Below are the code and all the weights of a small trained network. Each question names an input and a target symbol and asks about switching units off, where a switched-off unit gives its printed mean instead of its output.

import numpy as np


def w(rows, s, z=0):
    codes = np.array(rows[::2]) - 128.0
    scale = np.full(codes.shape[1], s)
    scale[-1] = z or s
    return codes * scale


def norm(h):
    return h / np.sqrt((h * h).mean(-1, keepdims=True) + 1e-5)


def softmax(a):
    e = np.exp(a - a.max(-1, keepdims=True))
    return e / e.sum(-1, keepdims=True)


def log_softmax(a):
    a = a - a.max(-1, keepdims=True)
    return a - np.log(np.exp(a).sum(-1, keepdims=True))


def net(x, mask):
    ids = ['βγδζηθλμξπστφψω'.index(c) for c in x.split()]
    T = len(ids)
    res = E[ids] + P[:T]
    u = 0
    for l in range(3):
        r = norm(res)
        for j in range(2):
            rows = slice(3 * j, 3 * j + 3)
            q, k, v = (r @ M[l][rows].T for M in (Q, K, V))
            z = softmax(np.where(np.tri(T) > 0, q @ k.T / 3**0.5, -1e9)) @ v
            o = O[l][rows]
            res = res + np.where(mask[u + j], z, o[:, -1]) @ o[:, :-1]
        u += 2
    return log_softmax(norm(res)[-1] @ U[:, :-1].T + U[:, -1])


Q, K, V, O = {}, {}, {}, {}
E = w([
[190,136,140,254],'β',
[62,146,70,126],'γ',
[175,179,185,162],'δ',
[141,147,123,97],'ζ',
[140,141,145,111],'η',
[138,157,141,113],'θ',
[121,143,135,137],'λ',
[117,160,111,124],'μ',
[161,82,95,208],'ξ',
[89,96,90,101],'π',
[129,141,139,98],'σ',
[119,147,133,127],'τ',
[185,53,112,97],'φ',
[129,128,148,129],'ψ',
[124,129,147,121],'ω',
],0.0058)
P = w([
[49,5,243,180],'0',
[109,227,99,38],'1',
[79,53,210,135],'2',
[117,229,84,45],'3',
[94,64,191,130],'4',
[119,225,77,59],'5',
[108,64,179,136],'6',
[130,219,71,66],'7',
[116,67,172,140],'8',
[137,213,66,78],'9',
[110,57,170,145],'10',
[143,234,65,66],'11',
[112,51,186,135],'12',
],0.002)
Q[0] = w([
[55,82,225,215],'L0H0',
[71,189,216,105],'L0H0',
[92,3,137,218],'L0H0',
[87,60,28,129],'L0H1',
[61,87,198,130],'L0H1',
[13,133,104,51],'L0H1',
],0.005)
K[0] = w([
[59,52,217,143],'L0H0',
[109,152,179,92],'L0H0',
[116,3,137,159],'L0H0',
[181,82,123,215],'L0H1',
[97,147,206,129],'L0H1',
[186,161,191,145],'L0H1',
],0.0064)
V[0] = w([
[169,227,123,172],'L0H0',
[79,65,140,204],'L0H0',
[159,111,211,106],'L0H0',
[16,97,198,148],'L0H1',
[251,131,69,134],'L0H1',
[126,33,73,185],'L0H1',
],0.0027)
O[0] = w([
[143,1,53,8,124],'L0H0',
[67,176,222,96,75],'L0H0',
[14,167,49,155,188],'L0H0',
[29,155,235,89,228],'L0H1',
[185,81,48,199,11],'L0H1',
[159,16,190,145,23],'L0H1',
],0.002,0.0011)
Q[1] = w([
[84,223,51,57],'L1H0',
[96,244,42,113],'L1H0',
[198,179,59,137],'L1H0',
[68,1,144,98],'L1H1',
[64,121,250,134],'L1H1',
[125,243,139,121],'L1H1',
],0.0062)
K[1] = w([
[22,66,47,64],'L1H0',
[11,51,2,153],'L1H0',
[152,33,46,169],'L1H0',
[24,29,80,37],'L1H1',
[32,184,209,47],'L1H1',
[201,206,229,213],'L1H1',
],0.0055)
V[1] = w([
[168,212,243,91],'L1H0',
[123,3,120,86],'L1H0',
[62,103,97,181],'L1H0',
[35,70,71,111],'L1H1',
[53,127,107,37],'L1H1',
[193,205,138,64],'L1H1',
],0.0041)
O[1] = w([
[207,73,156,179,250],'L1H0',
[70,87,93,23,51],'L1H0',
[63,171,28,147,136],'L1H0',
[127,70,2,206,110],'L1H1',
[67,53,88,102,189],'L1H1',
[93,184,170,32,150],'L1H1',
],0.0049,0.0014)
Q[2] = w([
[77,198,88,141],'L2H0',
[172,192,184,58],'L2H0',
[92,60,116,188],'L2H0',
[50,55,196,161],'L2H1',
[188,169,86,1],'L2H1',
[203,124,124,32],'L2H1',
],0.0069)
K[2] = w([
[59,161,59,56],'L2H0',
[179,254,216,59],'L2H0',
[101,60,63,227],'L2H0',
[63,191,236,38],'L2H1',
[205,50,20,107],'L2H1',
[164,26,100,96],'L2H1',
],0.0055)
V[2] = w([
[100,112,170,245],'L2H0',
[197,110,40,142],'L2H0',
[5,161,176,197],'L2H0',
[58,220,86,74],'L2H1',
[133,31,73,191],'L2H1',
[39,232,181,195],'L2H1',
],0.0031)
O[2] = w([
[126,143,138,2,178],'L2H0',
[82,118,226,164,24],'L2H0',
[219,226,71,32,200],'L2H0',
[66,201,229,85,2],'L2H1',
[217,157,125,169,141],'L2H1',
[17,163,115,241,203],'L2H1',
],0.0033,0.00078)
U = w([
[235,243,216,194,128],'β',
[26,237,51,124,193],'γ',
[160,244,244,48,156],'δ',
[74,49,198,14,71],'ζ',
[67,48,227,146,88],'η',
[89,79,220,160,58],'θ',
[132,31,109,241,137],'λ',
[17,174,181,164,70],'μ',
[254,188,23,238,254],'ξ',
[24,136,18,40,226],'π',
[167,51,237,92,28],'σ',
[23,146,179,237,27],'τ',
[250,55,77,15,170],'φ',
[191,28,123,121,77],'ψ',
[45,18,65,146,107],'ω',
],0.0071,0.0035)

Each question gives the input, a string of symbols that net reads in full, and the target symbol t.
The units are the heads (3 rows each of Q, K, V and O). Each row of codes is followed by its name. A weight is (code - 128) times the scale printed after its matrix; where a second scale follows, it is the last column's (O and U).
mask holds one flag per head, layer by layer. A switched-off head (its flag False) gives its mean, the last column of its rows in O, instead of its output. The means were averaged over made-up inputs and are rounded, as every weight is.
A unit's drop is (log p(t) with every unit on - log p(t) with that unit switched off) / (log p(t) with every unit on - log p(t) with every unit switched off).
The circuit of an input: a set's keep is (log p(t) with only the set's units on - log p(t) with every unit switched off) / (log p(t) with every unit on - log p(t) with every unit switched off). Starting from all 6 units, units are removed one at a time, each time the one whose removal leaves the highest keep (on an exact tie, the one counted first), for as long as the keep stays at least 0.8.
circuit, biggest first: the units of the circuit, biggest drop first
unit that matters most: the unit with the biggest drop
which heads matter: for each layer, one digit per head in row order, 1 if its drop is at least 0.15 and else 0, layers parted by /
input ξ η ξ θ, target ξ: which heads matter : 10 / 01 / 11
input σ β ξ ψ, target ξ: unit that matters most : L2H1
input γ μ ζ ζ θ ξ σ σ, target ξ: circuit, biggest first : L0H0; L2H0
input ω ω μ θ τ π ω ω τ τ, target π: which heads matter : 10 / 11 / 00
input σ τ ω λ ζ ξ ζ σ, target ξ: circuit, biggest first : L2H0; L0H0
input ζ β λ η, target β: circuit, biggest first : L1H1; L1H0; L0H0
input ω ψ λ ξ ψ τ μ ω ζ ζ, target ξ: which heads matter : 01 / 01 / 10
input σ η β σ, target β: which heads matter : 00 / 11 / 10
input η φ δ τ η ζ ω λ, target δ: which heads matter : 00 / 11 / 00
input ω μ ω ξ ζ ω σ μ, target ξ: which heads matter : 11 / 00 / 10
input τ ζ ω σ ψ ψ σ π σ ω, target π: which heads matter : 00 / 10 / 00
input ψ η ζ, target φ: which heads matter : 10 / 11 / 11
input σ ω π θ, target π: which heads matter : 00 / 11 / 00
input η η θ ω ψ π η λ, target π: unit that matters most : L1H0
input ξ λ δ φ λ ω, target φ: which heads matter : 10 / 00 / 01
input γ ω ζ, target φ: circuit, biggest first : L1H1; L0H0; L2H1
input λ ξ δ η ζ σ ω σ ω ξ μ μ, target ξ: which heads matter : 11 / 00 / 11
input β φ ω η φ λ, target φ: which heads matter : 00 / 10 / 01
input μ ξ ξ ψ ζ θ ζ ω, target ξ: which heads matter : 11 / 01 / 11
input λ δ ζ μ, target δ: circuit, biggest first : L1H1
input ω δ ω ξ β π σ δ π ω, target π: which heads matter : 10 / 10 / 00
input ζ ω φ θ ζ η λ λ, target φ: circuit, biggest first : L2H1; L1H0
input ξ λ ξ ξ λ θ μ ζ, target ξ: circuit, biggest first : L1H1; L2H0
input ξ ζ λ ω β ω, target β: circuit, biggest first : L1H1; L2H0
input φ λ η τ, target φ: circuit, biggest first : L2H1; L0H0
input ξ τ ξ β η ω, target β: circuit, biggest first : L1H1; L0H0
input ζ σ θ φ σ η, target φ: unit that matters most : L2H1
